Below is a small trained network, with its code and all its weights. Each question gives an input and a target symbol and asks what happens when units are switched off, that is, made to give their printed mean instead of their output.

import numpy as np


def w(rows, s, z=0):
    codes = np.array(rows[::2]) - 128.0
    scale = np.full(codes.shape[1], s)
    scale[-1] = z or s
    return codes * scale


def f(y):
    return y / 2 * (1 + np.tanh(0.7978845608 * (y + 0.044715 * y**3)))


def softmax(a):
    e = np.exp(a - a.max(-1, keepdims=True))
    return e / e.sum(-1, keepdims=True)


def log_softmax(a):
    a = a - a.max(-1, keepdims=True)
    return a - np.log(np.exp(a).sum(-1, keepdims=True))


def net(x, mask):
    ids = ['βγδεζηθλμπστψω'.index(c) for c in x.split()]
    T = len(ids)
    res = E[ids] + P[:T]
    u = 0
    for l in range(2):
        q, k, v = (res @ M[l].T for M in (Q, K, V))
        z = softmax(np.where(np.tri(T) > 0, q @ k.T / 2**0.5, -1e9)) @ v
        res = res + np.where(mask[u], z, O[l][:, -1]) @ O[l][:, :-1]
        u += 1
        y = f(res @ A[l][:, :-1].T + A[l][:, -1])
        res = res + np.where(mask[u : u + 16], y, B[l][:, -1]) @ B[l][:, :-1]
        u += 16
    return log_softmax(res[-1] @ U[:, :-1].T + U[:, -1])


Q, K, V, O, A, B = {}, {}, {}, {}, {}, {}
E = w([
[159,93,218,72,109,123,60],'β',
[245,175,148,160,149,102,54],'γ',
[200,116,122,83,107,76,30],'δ',
[122,219,100,132,55,101,58],'ε',
[196,39,96,146,112,94,223],'ζ',
[52,94,70,65,46,154,157],'η',
[74,109,2,165,250,149,63],'θ',
[155,153,227,107,81,128,162],'λ',
[48,181,180,235,183,98,85],'μ',
[128,136,134,88,54,121,106],'π',
[135,124,154,141,71,14,113],'σ',
[197,202,206,209,99,118,113],'τ',
[96,230,129,159,37,131,147],'ψ',
[27,119,142,77,185,116,170],'ω',
],0.006)
P = w([
[116,253,141,77,172,55,139],'0',
[119,184,136,77,153,87,143],'1',
[120,156,142,91,138,104,142],'2',
[121,140,142,100,126,118,139],'3',
[127,127,140,111,115,130,132],'4',
[134,119,138,119,106,140,125],'5',
[142,113,136,126,94,153,127],'6',
[153,104,136,133,91,163,122],'7',
[159,100,132,136,81,173,115],'8',
[165,99,129,145,76,177,116],'9',
],0.0054)
Q[0] = w([
[199,232,129,213,183,111,73],'L0H0',
[67,122,93,165,253,225,116],'L0H0',
],0.024)
K[0] = w([
[147,94,165,251,107,24,139],'L0H0',
[36,143,121,132,229,64,120],'L0H0',
],0.022)
V[0] = w([
[125,138,169,110,5,182,90],'L0H0',
[125,122,35,100,76,137,208],'L0H0',
],0.011)
O[0] = w([
[103,237,137,40,166,194,156,253],'L0H0',
[75,122,1,107,70,112,170,137],'L0H0',
],0.0057,0.0014)
A[0] = w([
[113,157,110,75,199,113,98,154],'L0N0',
[136,230,167,193,140,120,105,227],'L0N1',
[179,139,73,147,153,66,59,133],'L0N2',
[124,17,49,150,159,189,100,93],'L0N3',
[155,179,137,34,116,96,10,232],'L0N4',
[66,166,115,132,216,134,96,138],'L0N5',
[154,94,66,67,184,128,249,241],'L0N6',
[171,49,203,155,99,73,113,250],'L0N7',
[165,162,143,135,125,130,175,152],'L0N8',
[132,114,121,108,145,69,154,209],'L0N9',
[90,181,82,74,66,56,156,247],'L0N10',
[126,118,130,148,107,113,119,152],'L0N11',
[232,171,114,169,172,99,158,137],'L0N12',
[161,128,103,106,122,103,98,190],'L0N13',
[101,196,181,54,204,82,177,205],'L0N14',
[31,201,87,148,146,128,102,180],'L0N15',
],0.011,0.0014)
B[0] = w([
[92,88,107,107,160,147,129,141],'L0N0',
[76,148,141,209,111,116,118,208],'L0N1',
[190,117,101,107,165,125,81,152],'L0N2',
[119,58,164,136,18,129,93,126],'L0N3',
[122,6,153,140,136,63,137,245],'L0N4',
[61,139,112,83,184,151,107,131],'L0N5',
[163,101,124,179,194,195,130,175],'L0N6',
[202,107,130,182,144,94,147,185],'L0N7',
[138,132,153,141,111,154,148,150],'L0N8',
[163,142,104,137,148,139,154,158],'L0N9',
[141,112,22,169,98,142,132,252],'L0N10',
[125,133,118,128,120,114,125,135],'L0N11',
[153,152,185,168,170,115,100,152],'L0N12',
[149,98,116,132,137,113,119,154],'L0N13',
[80,119,111,109,112,161,235,199],'L0N14',
[75,121,124,161,183,146,95,163],'L0N15',
],0.017,0.0044)
Q[1] = w([
[91,186,109,39,121,66,104],'L1H0',
[101,88,121,247,99,107,137],'L1H0',
],0.014)
K[1] = w([
[38,45,201,240,198,136,251],'L1H0',
[95,101,252,65,27,235,2],'L1H0',
],0.0065)
V[1] = w([
[112,64,177,74,239,248,43],'L1H0',
[7,167,119,157,149,46,4],'L1H0',
],0.011)
O[1] = w([
[148,39,168,123,119,255,67,2],'L1H0',
[70,101,117,246,161,103,150,82],'L1H0',
],0.008,0.0053)
A[1] = w([
[108,186,78,169,160,107,119,94],'L1N0',
[103,102,92,119,161,152,122,21],'L1N1',
[144,141,65,92,147,139,103,42],'L1N2',
[83,71,98,68,114,67,101,178],'L1N3',
[69,81,105,109,87,108,111,90],'L1N4',
[83,115,154,137,47,154,172,104],'L1N5',
[95,161,100,99,101,159,189,202],'L1N6',
[64,190,140,78,245,154,125,218],'L1N7',
[86,137,205,91,96,96,167,5],'L1N8',
[146,124,152,166,94,130,76,43],'L1N9',
[62,149,129,156,100,143,96,74],'L1N10',
[93,131,116,161,173,122,147,70],'L1N11',
[130,100,148,72,144,94,179,112],'L1N12',
[93,96,178,137,129,128,136,217],'L1N13',
[186,83,142,153,178,138,122,139],'L1N14',
[140,160,164,101,98,89,165,55],'L1N15',
],0.011,0.0023)
B[1] = w([
[144,119,90,174,43,175,87,246],'L1N0',
[76,115,168,127,128,92,147,162],'L1N1',
[113,130,157,133,109,219,100,175],'L1N2',
[200,168,126,173,187,165,156,212],'L1N3',
[142,191,140,147,147,153,140,191],'L1N4',
[128,147,140,84,171,74,84,167],'L1N5',
[85,169,60,50,105,100,164,201],'L1N6',
[169,8,87,77,141,116,58,151],'L1N7',
[92,120,216,98,96,200,105,148],'L1N8',
[89,121,107,98,105,135,210,160],'L1N9',
[193,98,119,98,125,94,127,182],'L1N10',
[106,158,167,108,162,118,88,228],'L1N11',
[145,66,134,111,173,151,181,192],'L1N12',
[128,114,91,169,69,160,144,188],'L1N13',
[123,172,139,81,150,80,72,212],'L1N14',
[152,105,200,115,49,93,163,181],'L1N15',
],0.015,0.011)
U = w([
[122,63,194,139,154,194,172,86],'β',
[91,155,177,101,190,3,71,188],'γ',
[193,70,117,140,229,105,123,68],'δ',
[130,185,123,211,164,171,119,114],'ε',
[202,168,140,89,107,172,75,166],'ζ',
[50,126,100,135,95,238,144,55],'η',
[82,85,143,121,125,142,122,1],'θ',
[79,154,173,62,97,113,146,29],'λ',
[129,20,112,146,107,152,72,186],'μ',
[96,213,115,106,186,150,191,201],'π',
[167,86,99,150,78,85,191,193],'σ',
[91,152,208,149,78,163,115,114],'τ',
[92,193,90,103,93,85,91,74],'ψ',
[124,23,65,74,141,116,126,184],'ω',
],0.0043,0.0041)

Each question gives the input, a string of symbols that net reads in full, and the target symbol t.
The units are the heads (2 rows each of Q, K, V and O) and the neurons (one row each of A and B). Each row of codes is followed by its name. A weight is (code - 128) times the scale printed after its matrix; where a second scale follows, it is the last column's (O, A, B and U).
mask holds one flag per unit, layer by layer, with each layer's heads first. A switched-off unit (its flag False) gives its mean, the last column of its rows in O or B, instead of its output. The means were averaged over made-up inputs and are rounded, as every weight is.
A unit's drop is (log p(t) with every unit on - log p(t) with that unit switched off) / (log p(t) with every unit on - log p(t) with every unit switched off).
The circuit of an input: a set's keep is (log p(t) with only the set's units on - log p(t) with every unit switched off) / (log p(t) with every unit on - log p(t) with every unit switched off). Starting from the 12 units with the biggest drops (on a tie, the unit counted first), units are removed one at a time, each time the one whose removal leaves the highest keep (on an exact tie, the one counted first), for as long as the keep stays at least 0.8.
units of the circuit, in order: the units of the circuit, biggest drop first
unit that matters most: the unit with the biggest drop
k most important neurons: the k neurons with the biggest drops, biggest first
k most important neurons of layer l: the k neurons of layer l with the biggest drops, biggest first
drop of u: that unit's drop, to one decimal
input ψ π σ σ μ ω η σ π σ, target π: units of the circuit, in order : [L0H0, L1N0, L1N7, L1N15]
input μ ε σ β, target β: unit that matters most : L0N4
input σ ζ π ε δ η, target η: 4 most important neurons of layer 0 : [L0N10, L0N1, L0N6, L0N4]
input ω σ ζ σ μ σ σ σ, target σ: 3 most important neurons of layer 0 : [L0N1, L0N7, L0N15]
input ω ω β δ δ σ γ σ ζ σ, target ζ: 2 most important neurons : [L0N4, L0N3]
input π η λ, target λ: 2 most important neurons : [L0N14, L0N10]
input σ σ γ σ, target γ: 3 most important neurons : [L0N7, L0N10, L0N2]
input ψ σ ζ, target ζ: 3 most important neurons : [L0N6, L0N4, L0N14]
input σ σ π σ, target π: 2 most important neurons : [L0N7, L0N14]
input σ π ζ ω ε ζ ε ζ, target ε: 2 most important neurons of layer 0 : [L0N6, L0N14]
input μ ε σ γ μ ω ω, target ω: 2 most important neurons : [L0N4, L1N7]
input θ ψ ζ, target γ: 2 most important neurons : [L1N14, L0N6]
input σ μ η μ ζ, target ζ: 2 most important neurons : [L0N6, L0N1]
input σ ω π μ, target μ: unit that matters most : L1N7
input σ ε σ, target ε: 2 most important neurons of layer 0 : [L0N7, L0N6]
input μ π δ ε σ γ, target γ: 2 most important neurons of layer 1 : [L1N14, L1N0]
input σ ζ ε γ ε σ ε μ, target μ: 3 most important neurons of layer 0 : [L0N5, L0N10, L0N4]
input θ γ η η, target γ: 3 most important neurons of layer 1 : [L1N14, L1N1, L1N11]
input π σ σ σ γ π τ, target τ: 2 most important neurons : [L0N10, L1N8]
input ε σ ω ψ, target ψ: most important neuron : [L1N0]
input σ ε δ η ζ ε ω, target ω: 2 most important neurons of layer 1 : [L1N7, L1N6]
input ω π σ ε, target ε: 2 most important neurons of layer 0 : [L0N4, L0N6]
input ζ σ τ, target τ: 2 most important neurons : [L0N1, L1N8]
input β η σ ω π ψ, target ψ: 2 most important neurons of layer 1 : [L1N6, L1N0]
input σ η ζ ζ ζ σ ζ σ, target ζ: drop of L0N6 : 0.5
input γ σ π, target π: drop of L0N7 : 0.2
input σ γ σ η, target η: drop of L0N1 : 0.1
input ω π γ, target γ: drop of L1N9 : 0.0
input ε ζ ζ σ ζ, target σ: unit that matters most : L0H0
input π ε λ, target λ: 2 most important neurons of layer 0 : [L0N14, L0N4]
